Here is a tiny trained network, its code and every weight. The questions are about switching its units off for an input and a class, where a switched-off unit gives its printed mean instead of its output.

import numpy as np


def w(rows, s, z=0):
    codes = np.array(rows[::2]) - 128.0
    scale = np.full(codes.shape[1], s)
    scale[-1] = z or s
    return codes * scale


def f(y):
    return y / 2 * (1 + np.tanh(0.7978845608 * (y + 0.044715 * y**3)))


def log_softmax(a):
    a = a - a.max(-1, keepdims=True)
    return a - np.log(np.exp(a).sum(-1, keepdims=True))


def net(x, mask):
    res = np.array(x, float).reshape(1, 6) / 4 @ E
    y = f(res @ A[0][:, :-1].T + A[0][:, -1])
    res = res + np.where(mask, y, B[0][:, -1]) @ B[0][:, :-1]
    return log_softmax(res[-1] @ U[:, :-1].T + U[:, -1])


A, B = {}, {}
E = w([
[177,31,222,132],'x0',
[49,197,254,92],'x1',
[113,122,132,161],'x2',
[137,141,148,170],'x3',
[133,137,143,162],'x4',
[115,123,132,157],'x5',
],0.0095)
A[0] = w([
[93,251,27,144,254],'neuron 0',
[154,30,250,98,126],'neuron 1',
[161,21,208,125,187],'neuron 2',
[144,84,152,134,122],'neuron 3',
[193,119,99,165,192],'neuron 4',
[25,202,248,74,173],'neuron 5',
[154,66,81,140,212],'neuron 6',
[146,111,79,130,178],'neuron 7',
],0.014,0.007)
B[0] = w([
[65,184,7,214,220],'neuron 0',
[138,3,124,123,216],'neuron 1',
[181,134,38,9,214],'neuron 2',
[131,124,146,98,150],'neuron 3',
[194,160,91,141,175],'neuron 4',
[21,125,114,37,252],'neuron 5',
[240,172,123,137,189],'neuron 6',
[145,101,116,187,164],'neuron 7',
],0.025,0.02)
U = w([
[158,164,77,215,235],'0',
[252,124,153,105,211],'1',
[111,116,187,152,24],'2',
[147,149,178,110,5],'3',
[133,122,202,146,20],'4',
[114,120,174,160,20],'5',
[7,203,147,128,252],'6',
[96,62,135,75,160],'7',
],0.012,0.0034)

Each question gives the input, the list of numbers given to net, and the class t.
The units are the neurons (one row each of A and B). Each row of codes is followed by its name. A weight is (code - 128) times the scale printed after its matrix; where a second scale follows, it is the last column's (A, B and U).
mask holds one flag per neuron, in row order. A switched-off neuron (its flag False) gives its mean, the last column of its row in B, instead of its output. The means were averaged over made-up inputs and are rounded, as every weight is.
A unit's drop is (log p(t) with every unit on - log p(t) with that unit switched off) / (log p(t) with every unit on - log p(t) with every unit switched off).
unit that matters most: the unit with the biggest drop
top k neurons: the k neurons with the biggest drops, biggest first
drop when u is switched off: that unit's drop, to one decimal
input [-3,0,-5,2,-5,3], class 0: unit that matters most	neuron 5
input [0,-1,6,-1,5,-5], class 0: top 3 neurons	(neuron 5; neuron 2; neuron 1)
input [0,7,0,8,-4,-6], class 6: top 2 neurons	(neuron 5; neuron 2)
input [0,6,-6,-1,6,-7], class 6: top 2 neurons	(neuron 2; neuron 5)
input [0,6,-3,-8,-5,-2], class 6: top 2 neurons	(neuron 2; neuron 5)
input [0,2,-8,-5,-3,-2], class 6: top 2 neurons	(neuron 1; neuron 2)
input [-6,0,-8,3,5,3], class 0: top 2 neurons	(neuron 5; neuron 0)
input [-3,0,3,7,-8,-1], class 0: drop when neuron 5 is switched off	3.9
input [4,0,0,0,8,6], class 1: drop when neuron 5 is switched off	1.3
input [-3,-1,2,6,0,5], class 0: drop when neuron 5 is switched off	4.2
